Small tables with named rows and columns. After each table, cells are looked up by row and column.

komake =
          kob  mobosir  zikopez  posog  fevib   nit  kinorop
munubiz  -275      343      -65    218    422  -101      235
zet      -304      268       12    216    444  -103      269
ruto      184     -328     -235   -338   -597   -36     -438
fesuret   220       32     -491   -220   -516   -45     -454
pem       -45     -683      258   -333   -353   -50     -164
bogam     190     -301     -259   -329   -597   -40     -440
fediz     -94      544     -411    184    200   -88       11
zuz      -308      251       29    211    447  -102      273
ful      -225     -626      442   -193    -33   -71       83
kisoz    -249      392     -130    225    401   -99      203
mem       192     -286     -271   -325   -596   -40     -443
dif       -97      544     -401    186    206   -90       20

mobosir of dif = 544
nit of fesuret = -45
zikopez of fediz = -411
mobosir of munubiz = 343
mobosir of ruto = -328
fevib of munubiz = 422
kob of munubiz = -275
kinorop of kisoz = 203
kinorop of pem = -164
zikopez of pem = 258
mobosir of pem = -683

balu =
        pigig    pur  zakana    kag  rubovur   kalu    vam  guruben  tizuvak
sovi    28274  34131   38665  50931    59496  40772  60828    41438     1959
san     54873  87959   55061  61282    38803  28397  50654    35898    42781
kof     67601  60259   59954  47486    46179  65986  35209    39392    18069
nin     27050  44525   42066  61898    54344  45671  55086    40363     9232
rorisi  63915  57918   55148  58882    46093  70259  50664    44538    63742
mase    60772  42290   42876  39159    56957  77946  27376    49741    50063
rufed   54062  32907   39088  45672    55764  76670  46904    37222    20119
fug     41630  36208   42048  46813    56032  36221  55053    66307    89850

What is the kalu of rorisi in balu?
70259
What is the pigig of mase in balu?
60772
What is the tizuvak of fug in balu?
89850
What is the pigig of rufed in balu?
54062
What is the rubovur of nin in balu?
54344
What is the zakana of nin in balu?
42066
What is the tizuvak of san in balu?
42781
What is the rubovur of san in balu?
38803
What is the kag of fug in balu?
46813
What is the zakana of mase in balu?
42876
What is the guruben of nin in balu?
40363
What is the pigig of rorisi in balu?
63915
What is the pigig of nin in balu?
27050
What is the kag of mase in balu?
39159
What is the pigig of san in balu?
54873
What is the guruben of kof in balu?
39392
What is the zakana of rorisi in balu?
55148

vuguli
         videmop  sisugot  tegav  nepav  suvina
buronep     35.2     14.6   72.0   -1.9   -39.4
fomimob     38.3     15.4   79.7   -4.1   -48.1
pugifot     35.7      7.8   84.5  -12.8   -60.5

videmop of buronep: 35.2
tegav of pugifot: 84.5
sisugot of buronep: 14.6
nepav of buronep: -1.9
videmop of fomimob: 38.3
tegav of fomimob: 79.7
suvina of pugifot: -60.5
suvina of fomimob: -48.1
nepav of fomimob: -4.1
nepav of pugifot: -12.8
videmop of pugifot: 35.7
sisugot of pugifot: 7.8
sisugot of fomimob: 15.4
tegav of buronep: 72.0
suvina of buronep: -39.4

nir =
fields: tunud, mosig, debor, mebukin, bizemif, romazem, gufesi, nin, meno, giv
zofi: [0.6, 0.7, 0.5, 0.3, 0.4, 0.2, 0.2, 0.6, 0.5, 0.4]
rotat: [0.4, 0.4, 0.4, 0.4, 0.4, 0.4, 0.4, 0.4, 0.4, 0.4]
rokisu: [0.5, 0.8, 0.2, 0.5, 0.3, 0.2, 0.3, 0.3, 0.5, 0.7]
mazafo: [0.6, 0.5, 0.6, 0.6, 0.6, 0.6, 0.4, 0.6, 0.2, 0.8]
remali: [0.4, 0.4, 0.4, 0.4, 0.4, 0.4, 0.4, 0.4, 0.4, 0.4]
rizinop: [0.5, 0.6, 0.3, 0.4, 0.4, 0.4, 0.6, 0.6, 0.4, 0.5]
sevunoz: [0.4, 0.5, 0.3, 0.4, 0.3, 0.3, 0.4, 0.2, 0.5, 0.6]

giv of rokisu: 0.7
mosig of remali: 0.4
romazem of zofi: 0.2
romazem of rokisu: 0.2
debor of zofi: 0.5
nin of zofi: 0.6
mebukin of sevunoz: 0.4
tunud of rizinop: 0.5
tunud of rokisu: 0.5
nin of sevunoz: 0.2
tunud of sevunoz: 0.4
bizemif of sevunoz: 0.3

Table fatesot
,vefug,bozup,damivas,kebenir,zinup,lur,lovor,buk,lenu,dokod
fika,0.30,0.68,0.50,0.78,0.42,0.34,0.25,0.22,0.49,0.92
nefufem,0.43,0.61,0.58,0.85,0.50,0.34,0.29,0.20,0.59,0.92
varuvu,0.27,0.80,0.38,0.60,0.46,0.27,0.09,0.41,0.49,0.94
fizeg,0.35,0.66,0.53,0.82,0.47,0.34,0.27,0.22,0.53,0.92
bedene,0.68,0.47,0.71,0.90,0.31,0.39,0.32,0.03,0.66,0.87
pina,0.17,0.72,0.42,0.62,0.35,0.33,0.14,0.25,0.40,0.94

damivas of fizeg: 0.53
lenu of pina: 0.40
buk of bedene: 0.03
buk of varuvu: 0.41
zinup of pina: 0.35
damivas of varuvu: 0.38
zinup of fika: 0.42
vefug of bedene: 0.68
kebenir of fizeg: 0.82
lur of fizeg: 0.34
buk of pina: 0.25
kebenir of varuvu: 0.60
lovor of fizeg: 0.27
buk of fika: 0.22
vefug of fika: 0.30
lenu of varuvu: 0.49
bozup of fizeg: 0.66
bozup of bedene: 0.47

Table rakidot
cols = sopezu, lukog, zuv, vaz, tiliki, lag, futet, fofib, nimad, konuv
tuveme: [36.856, 66.690, 63.224, 42.054, 16.279, 55.058, 42.739, 56.527, 51.699, 37.227]
zazu: [45.383, 39.147, 55.701, 53.836, 39.668, 62.458, 42.725, 78.228, 47.983, 54.601]
vob: [31.540, 44.189, 35.903, 27.577, 38.188, 39.272, 36.739, 54.167, 35.209, 51.745]
govura: [24.517, 47.187, 51.322, 40.151, 38.626, 35.189, 37.217, 45.088, 44.210, 48.348]
takibev: [57.943, 46.558, 54.863, 40.386, 39.101, 34.395, 39.467, 60.229, 46.246, 37.066]
buz: [56.057, 45.470, 59.648, 14.428, 44.569, 41.446, 45.662, 58.352, 52.796, 46.640]

What is the fofib of zazu in rakidot?
78.228
What is the lukog of takibev in rakidot?
46.558
What is the lag of zazu in rakidot?
62.458
What is the tiliki of vob in rakidot?
38.188
What is the fofib of vob in rakidot?
54.167
What is the vaz of tuveme in rakidot?
42.054
What is the vaz of vob in rakidot?
27.577
What is the futet of govura in rakidot?
37.217

